Below are the code and all the weights of a small trained network. Each question names an input and a class and asks about switching units off, where a switched-off unit gives its printed mean instead of its output.

import numpy as np


def w(rows, s, z=0):
    codes = np.array(rows[::2]) - 128.0
    scale = np.full(codes.shape[1], s)
    scale[-1] = z or s
    return codes * scale


def norm(h):
    return h / np.sqrt((h * h).mean(-1, keepdims=True) + 1e-5)


def f(y):
    return y / 2 * (1 + np.tanh(0.7978845608 * (y + 0.044715 * y**3)))


def log_softmax(a):
    a = a - a.max(-1, keepdims=True)
    return a - np.log(np.exp(a).sum(-1, keepdims=True))


def net(x, mask):
    res = np.array(x, float).reshape(1, 6) / 4 @ E
    u = 0
    for l in range(2):
        y = f(norm(res) @ A[l][:, :-1].T + A[l][:, -1])
        res = res + np.where(mask[u : u + 15], y, B[l][:, -1]) @ B[l][:, :-1]
        u += 15
    return log_softmax(norm(res)[-1] @ U[:, :-1].T + U[:, -1])


A, B = {}, {}
E = w([
[150,118,130,145,138],'x0',
[174,126,65,130,2],'x1',
[123,118,130,132,127],'x2',
[112,67,137,20,183],'x3',
[104,124,9,155,161],'x4',
[92,119,132,117,115],'x5',
],0.0047)
A[0] = w([
[176,128,129,98,91,139],'L0N0',
[116,203,146,205,6,87],'L0N1',
[56,201,137,90,103,167],'L0N2',
[136,177,35,124,180,228],'L0N3',
[109,67,170,161,178,117],'L0N4',
[113,142,210,157,123,72],'L0N5',
[128,253,255,155,100,2],'L0N6',
[177,40,112,93,114,97],'L0N7',
[76,112,80,206,139,105],'L0N8',
[167,21,133,30,77,116],'L0N9',
[131,184,175,234,172,119],'L0N10',
[134,158,117,160,70,127],'L0N11',
[158,138,158,85,213,104],'L0N12',
[163,139,209,191,140,71],'L0N13',
[50,103,170,57,170,162],'L0N14',
],0.0068,0.0028)
B[0] = w([
[129,146,174,89,181,156],'L0N0',
[200,30,219,168,129,247],'L0N1',
[146,104,172,151,153,157],'L0N2',
[18,60,135,163,67,253],'L0N3',
[145,151,135,148,87,164],'L0N4',
[114,77,125,91,90,154],'L0N5',
[55,21,58,93,170,207],'L0N6',
[72,207,129,116,105,155],'L0N7',
[85,254,87,112,94,175],'L0N8',
[134,241,116,146,171,225],'L0N9',
[91,164,169,56,158,208],'L0N10',
[184,53,130,134,193,171],'L0N11',
[184,17,96,135,70,192],'L0N12',
[57,58,109,141,169,163],'L0N13',
[236,61,124,202,138,242],'L0N14',
],0.0042,0.0034)
A[1] = w([
[139,159,144,163,166,143],'L1N0',
[108,201,255,88,157,6],'L1N1',
[181,181,152,109,80,74],'L1N2',
[86,141,125,185,145,125],'L1N3',
[186,124,213,83,122,172],'L1N4',
[170,153,118,165,90,154],'L1N5',
[69,51,125,114,177,65],'L1N6',
[97,78,127,181,158,111],'L1N7',
[143,199,169,73,103,88],'L1N8',
[184,182,118,174,92,195],'L1N9',
[119,132,136,204,158,92],'L1N10',
[82,92,140,165,104,135],'L1N11',
[113,153,29,117,114,195],'L1N12',
[99,137,167,122,84,117],'L1N13',
[53,176,68,95,140,213],'L1N14',
],0.0092,0.0022)
B[1] = w([
[116,162,124,41,84,134],'L1N0',
[68,69,93,187,158,160],'L1N1',
[107,178,109,78,173,147],'L1N2',
[112,229,96,37,220,167],'L1N3',
[162,232,129,101,69,253],'L1N4',
[64,53,144,125,202,155],'L1N5',
[87,133,117,202,86,240],'L1N6',
[107,148,50,126,86,217],'L1N7',
[117,195,61,149,183,137],'L1N8',
[61,91,141,99,164,173],'L1N9',
[135,166,105,65,108,158],'L1N10',
[116,121,3,74,252,189],'L1N11',
[139,68,214,151,138,223],'L1N12',
[103,127,112,86,179,129],'L1N13',
[228,146,209,107,80,227],'L1N14',
],0.0054,0.0044)
U = w([
[55,73,90,173,155,254],'0',
[207,104,240,125,91,90],'1',
[91,254,110,93,169,61],'2',
],0.0087,0.00085)

Each question gives the input, the list of numbers given to net, and the class t.
The units are the neurons (one row each of A and B). Each row of codes is followed by its name. A weight is (code - 128) times the scale printed after its matrix; where a second scale follows, it is the last column's (A, B and U).
mask holds one flag per neuron, layer by layer. A switched-off neuron (its flag False) gives its mean, the last column of its row in B, instead of its output. The means were averaged over made-up inputs and are rounded, as every weight is.
A unit's drop is (log p(t) with every unit on - log p(t) with that unit switched off) / (log p(t) with every unit on - log p(t) with every unit switched off).
The circuit of an input: a set's keep is (log p(t) with only the set's units on - log p(t) with every unit switched off) / (log p(t) with every unit on - log p(t) with every unit switched off). Starting from the 12 units with the biggest drops (on a tie, the unit counted first), units are removed one at a time, each time the one whose removal leaves the highest keep (on an exact tie, the one counted first), for as long as the keep stays at least 0.8.
units of the circuit, in order: the units of the circuit, biggest drop first
unit that matters most: the unit with the biggest drop
k most important neurons: the k neurons with the biggest drops, biggest first
top k neurons in layer l: the k neurons of layer l with the biggest drops, biggest first
drop of u: that unit's drop, to one decimal
input [-6,-3,-4,3,0,4], class 1: unit that matters most => L0N14
input [4,1,7,1,2,-7], class 1: units of the circuit, in order => [L0N1 L0N14 L1N14 L1N12]
input [-2,1,-7,3,7,-8], class 1: units of the circuit, in order => [L1N14 L1N12 L0N14]
input [0,-7,-6,5,0,-1], class 1: units of the circuit, in order => [L0N14 L0N6 L1N11]
input [3,0,4,-5,-7,-4], class 0: 4 most important neurons => [L0N6 L0N13 L1N14 L0N14]
input [1,4,7,8,-1,0], class 2: 3 most important neurons => [L0N9 L1N8 L0N6]
input [-1,4,-7,8,-7,6], class 2: units of the circuit, in order => [L0N9 L1N8]
input [-7,0,6,-6,-5,-6], class 0: top 2 neurons in layer 0 => [L0N6 L0N13]
input [7,8,-2,6,8,6], class 1: 2 most important neurons => [L1N14 L1N12]
input [1,1,-7,4,5,-3], class 1: 4 most important neurons => [L1N14 L0N1 L1N12 L0N6]
input [-6,4,-3,4,-1,4], class 2: 2 most important neurons => [L1N8 L0N6]
input [5,-1,-6,-7,5,3], class 2: top 2 neurons in layer 1 => [L1N3 L1N10]
input [-7,0,4,-6,-5,-2], class 0: top 2 neurons in layer 1 => [L1N14 L1N11]
input [-8,-6,-3,-3,0,-7], class 0: unit that matters most => L1N4
input [6,-3,-3,-6,-5,1], class 0: drop of L0N6 => 0.2
input [-6,-3,-8,-8,-4,4], class 0: drop of L0N6 => 0.4
input [5,4,5,3,5,7], class 1: drop of L1N14 => 0.9
